Below are the code and all the weights of a small trained network. Each question names an input and a target symbol and asks about switching units off, where a switched-off unit gives its printed mean instead of its output.

import numpy as np


def w(rows, s, z=0):
    codes = np.array(rows[::2]) - 128.0
    scale = np.full(codes.shape[1], s)
    scale[-1] = z or s
    return codes * scale


def norm(h):
    return h / np.sqrt((h * h).mean(-1, keepdims=True) + 1e-5)


def f(y):
    return np.maximum(y, 0)


def softmax(a):
    e = np.exp(a - a.max(-1, keepdims=True))
    return e / e.sum(-1, keepdims=True)


def log_softmax(a):
    a = a - a.max(-1, keepdims=True)
    return a - np.log(np.exp(a).sum(-1, keepdims=True))


def net(x, mask):
    ids = ['ΣΦΩδελμ'.index(c) for c in x.split()]
    T = len(ids)
    res = E[ids] + P[:T]
    u = 0
    for l in range(2):
        q, k, v = (norm(res) @ M[l].T for M in (Q, K, V))
        z = softmax(np.where(np.tri(T) > 0, q @ k.T / 3**0.5, -1e9)) @ v
        res = res + np.where(mask[u], z, O[l][:, -1]) @ O[l][:, :-1]
        u += 1
        y = f(norm(res) @ A[l][:, :-1].T + A[l][:, -1])
        res = res + np.where(mask[u : u + 16], y, B[l][:, -1]) @ B[l][:, :-1]
        u += 16
    return log_softmax(norm(res)[-1] @ U[:, :-1].T + U[:, -1])


Q, K, V, O, A, B = {}, {}, {}, {}, {}, {}
E = w([
[180,78,113,191,110,108],'Σ',
[157,64,88,101,72,114],'Φ',
[115,165,10,82,61,242],'Ω',
[128,27,81,1,148,117],'δ',
[171,89,115,135,93,93],'ε',
[213,86,117,241,115,89],'λ',
[197,79,119,119,85,93],'μ',
],0.013)
P = w([
[49,134,85,134,155,99],'0',
[63,198,242,34,82,93],'1',
[68,125,248,40,88,93],'2',
[88,104,254,90,90,93],'3',
[175,189,218,151,71,161],'4',
[167,186,221,152,75,165],'5',
],0.0081)
Q[0] = w([
[33,130,120,152,254,124],'L0H0',
[33,199,44,201,181,188],'L0H0',
[169,229,110,147,137,203],'L0H0',
],0.0087)
K[0] = w([
[160,126,230,147,7,186],'L0H0',
[59,130,165,142,55,94],'L0H0',
[71,123,101,189,91,153],'L0H0',
],0.012)
V[0] = w([
[206,108,208,48,117,141],'L0H0',
[70,137,132,97,184,255],'L0H0',
[86,62,122,134,57,74],'L0H0',
],0.0067)
O[0] = w([
[252,187,60,94,223,94,104],'L0H0',
[195,13,91,146,108,162,40],'L0H0',
[158,122,219,169,254,175,254],'L0H0',
],0.0075,0.0073)
A[0] = w([
[123,86,45,102,121,122,86],'L0N0',
[121,250,105,149,138,88,138],'L0N1',
[201,163,81,128,163,145,83],'L0N2',
[180,113,88,116,139,103,190],'L0N3',
[215,80,107,129,123,79,4],'L0N4',
[199,138,61,143,156,179,155],'L0N5',
[160,138,186,195,102,85,146],'L0N6',
[83,113,128,187,175,139,119],'L0N7',
[148,128,116,78,123,126,101],'L0N8',
[123,155,104,179,115,132,88],'L0N9',
[104,39,152,113,125,133,207],'L0N10',
[126,168,141,129,102,73,136],'L0N11',
[107,99,67,126,91,199,242],'L0N12',
[118,206,167,129,125,108,154],'L0N13',
[147,67,130,204,161,157,115],'L0N14',
[68,147,97,81,97,145,132],'L0N15',
],0.012,0.0036)
B[0] = w([
[150,181,110,204,89,197,145],'L0N0',
[171,100,89,128,107,144,180],'L0N1',
[180,62,171,97,161,120,150],'L0N2',
[111,143,110,82,137,105,165],'L0N3',
[131,118,108,86,201,129,170],'L0N4',
[165,112,193,2,148,100,152],'L0N5',
[111,159,81,113,84,131,255],'L0N6',
[133,121,172,73,123,173,164],'L0N7',
[100,147,98,135,164,122,154],'L0N8',
[104,114,86,110,85,110,135],'L0N9',
[182,189,131,148,99,157,220],'L0N10',
[182,106,98,130,131,148,170],'L0N11',
[149,156,149,160,111,54,166],'L0N12',
[162,141,60,139,114,157,234],'L0N13',
[141,132,150,79,127,108,170],'L0N14',
[176,90,156,137,110,104,156],'L0N15',
],0.0095,0.0083)
Q[1] = w([
[62,27,122,84,223,95],'L1H0',
[175,156,190,73,102,95],'L1H0',
[17,21,113,246,101,171],'L1H0',
],0.013)
K[1] = w([
[167,142,199,155,61,107],'L1H0',
[49,120,128,126,140,158],'L1H0',
[249,182,95,93,98,135],'L1H0',
],0.011)
V[1] = w([
[86,239,37,71,104,187],'L1H0',
[1,125,212,109,65,154],'L1H0',
[230,111,105,199,19,73],'L1H0',
],0.0071)
O[1] = w([
[110,24,73,197,254,206,253],'L1H0',
[33,139,92,54,179,42,86],'L1H0',
[150,40,190,138,67,59,128],'L1H0',
],0.0095,0.0065)
A[1] = w([
[79,155,84,112,156,63,60],'L1N0',
[92,193,137,79,137,152,97],'L1N1',
[2,142,107,151,84,91,3],'L1N2',
[154,166,115,153,142,116,32],'L1N3',
[57,89,81,184,116,125,75],'L1N4',
[121,104,129,104,198,70,196],'L1N5',
[135,187,123,108,82,153,147],'L1N6',
[129,129,85,102,133,22,41],'L1N7',
[161,100,172,109,92,97,176],'L1N8',
[133,153,115,170,135,128,151],'L1N9',
[123,97,154,151,219,130,57],'L1N10',
[132,46,144,137,105,139,166],'L1N11',
[151,128,97,102,167,162,191],'L1N12',
[101,117,92,168,176,92,126],'L1N13',
[167,140,184,128,154,132,91],'L1N14',
[112,121,124,154,88,83,65],'L1N15',
],0.016,0.0034)
B[1] = w([
[134,128,240,146,144,195,176],'L1N0',
[195,156,46,173,129,68,214],'L1N1',
[255,187,172,46,90,147,157],'L1N2',
[85,108,77,88,67,146,144],'L1N3',
[101,96,65,43,112,130,156],'L1N4',
[181,122,85,165,27,159,188],'L1N5',
[116,132,151,171,130,31,181],'L1N6',
[44,166,123,127,118,197,149],'L1N7',
[33,123,127,131,174,135,176],'L1N8',
[118,195,109,97,102,113,165],'L1N9',
[145,165,126,120,69,97,178],'L1N10',
[160,185,28,65,131,112,202],'L1N11',
[82,75,228,160,102,77,255],'L1N12',
[54,141,216,148,155,133,155],'L1N13',
[72,127,62,129,154,139,175],'L1N14',
[119,87,232,161,106,181,144],'L1N15',
],0.009,0.0098)
U = w([
[149,168,121,114,179,44,204],'Σ',
[124,75,180,108,46,88,93],'Φ',
[151,98,254,144,178,123,78],'Ω',
[130,204,188,42,100,181,76],'δ',
[204,113,114,138,153,198,99],'ε',
[56,137,160,121,163,159,252],'λ',
[107,130,49,57,85,126,91],'μ',
],0.012,0.004)

Each question gives the input, a string of symbols that net reads in full, and the target symbol t.
The units are the heads (3 rows each of Q, K, V and O) and the neurons (one row each of A and B). Each row of codes is followed by its name. A weight is (code - 128) times the scale printed after its matrix; where a second scale follows, it is the last column's (O, A, B and U).
mask holds one flag per unit, layer by layer, with each layer's heads first. A switched-off unit (its flag False) gives its mean, the last column of its rows in O or B, instead of its output. The means were averaged over made-up inputs and are rounded, as every weight is.
A unit's drop is (log p(t) with every unit on - log p(t) with that unit switched off) / (log p(t) with every unit on - log p(t) with every unit switched off).
The circuit of an input: a set's keep is (log p(t) with only the set's units on - log p(t) with every unit switched off) / (log p(t) with every unit on - log p(t) with every unit switched off). Starting from the 12 units with the biggest drops (on a tie, the unit counted first), units are removed one at a time, each time the one whose removal leaves the highest keep (on an exact tie, the one counted first), for as long as the keep stays at least 0.8.
units of the circuit, in order: the units of the circuit, biggest drop first
unit that matters most: the unit with the biggest drop
k most important neurons: the k neurons with the biggest drops, biggest first
k most important neurons of layer l: the k neurons of layer l with the biggest drops, biggest first
input λ Φ Φ Φ Ω, target μ: unit that matters most : L1H0
input μ Σ Ω, target ε: units of the circuit, in order : L1H0; L0N15
input Φ Ω μ ε, target Σ: 2 most important neurons : L0N15; L0N6
input Σ μ Φ ε λ μ, target δ: units of the circuit, in order : L0H0; L1N2; L1H0; L0N7
input Φ μ μ δ ε δ, target Σ: units of the circuit, in order : L1H0; L1N1
input Σ Φ δ λ, target λ: units of the circuit, in order : L1H0; L0H0; L1N7; L1N13
input Φ μ ε δ Φ, target Σ: 2 most important neurons of layer 0 : L0N6; L0N13
input Φ Ω ε Ω, target Σ: 2 most important neurons : L0N15; L0N12
input ε λ Φ Φ Ω Φ, target λ: units of the circuit, in order : L0H0; L1H0
input Φ μ δ, target δ: 2 most important neurons : L1N0; L0N13
input δ λ δ μ, target Ω: 3 most important neurons : L1N12; L0N13; L0N10
input δ Φ ε, target ε: 2 most important neurons of layer 0 : L0N0; L0N10
input δ μ Φ, target ε: 2 most important neurons : L0N10; L0N0
input Φ Ω Ω λ, target Σ: unit that matters most : L0N15
input μ μ Φ Σ, target ε: 2 most important neurons of layer 0 : L0N13; L0N1
input λ δ Ω, target Φ: 4 most important neurons : L0N8; L0N15; L0N13; L0N10
input δ δ Ω Φ, target Ω: 2 most important neurons : L1N12; L0N13
input δ δ Φ μ Φ μ, target Ω: 2 most important neurons : L1N12; L0N13
input λ μ Ω, target μ: 2 most important neurons : L0N15; L1N11
input δ Ω λ δ Σ ε, target Ω: 2 most important neurons of layer 0 : L0N10; L0N13
input Φ Σ ε Φ μ, target Σ: 2 most important neurons : L0N6; L1N1
input Φ Ω Σ, target Σ: 2 most important neurons : L0N15; L1N1
input λ Φ Φ, target μ: unit that matters most : L1N11
input δ μ μ μ δ, target Ω: 2 most important neurons : L1N12; L1N11
input Φ Ω Φ, target Σ: 3 most important neurons of layer 0 : L0N15; L0N10; L0N6
input Φ Ω Σ Σ, target Σ: 2 most important neurons : L0N15; L0N6
input δ ε δ ε Φ, target Ω: 3 most important neurons : L0N10; L1N12; L0N13
input μ δ μ, target Σ: 2 most important neurons : L0N6; L0N13
input μ ε Ω μ, target ε: most important neuron of layer 0 : L0N15
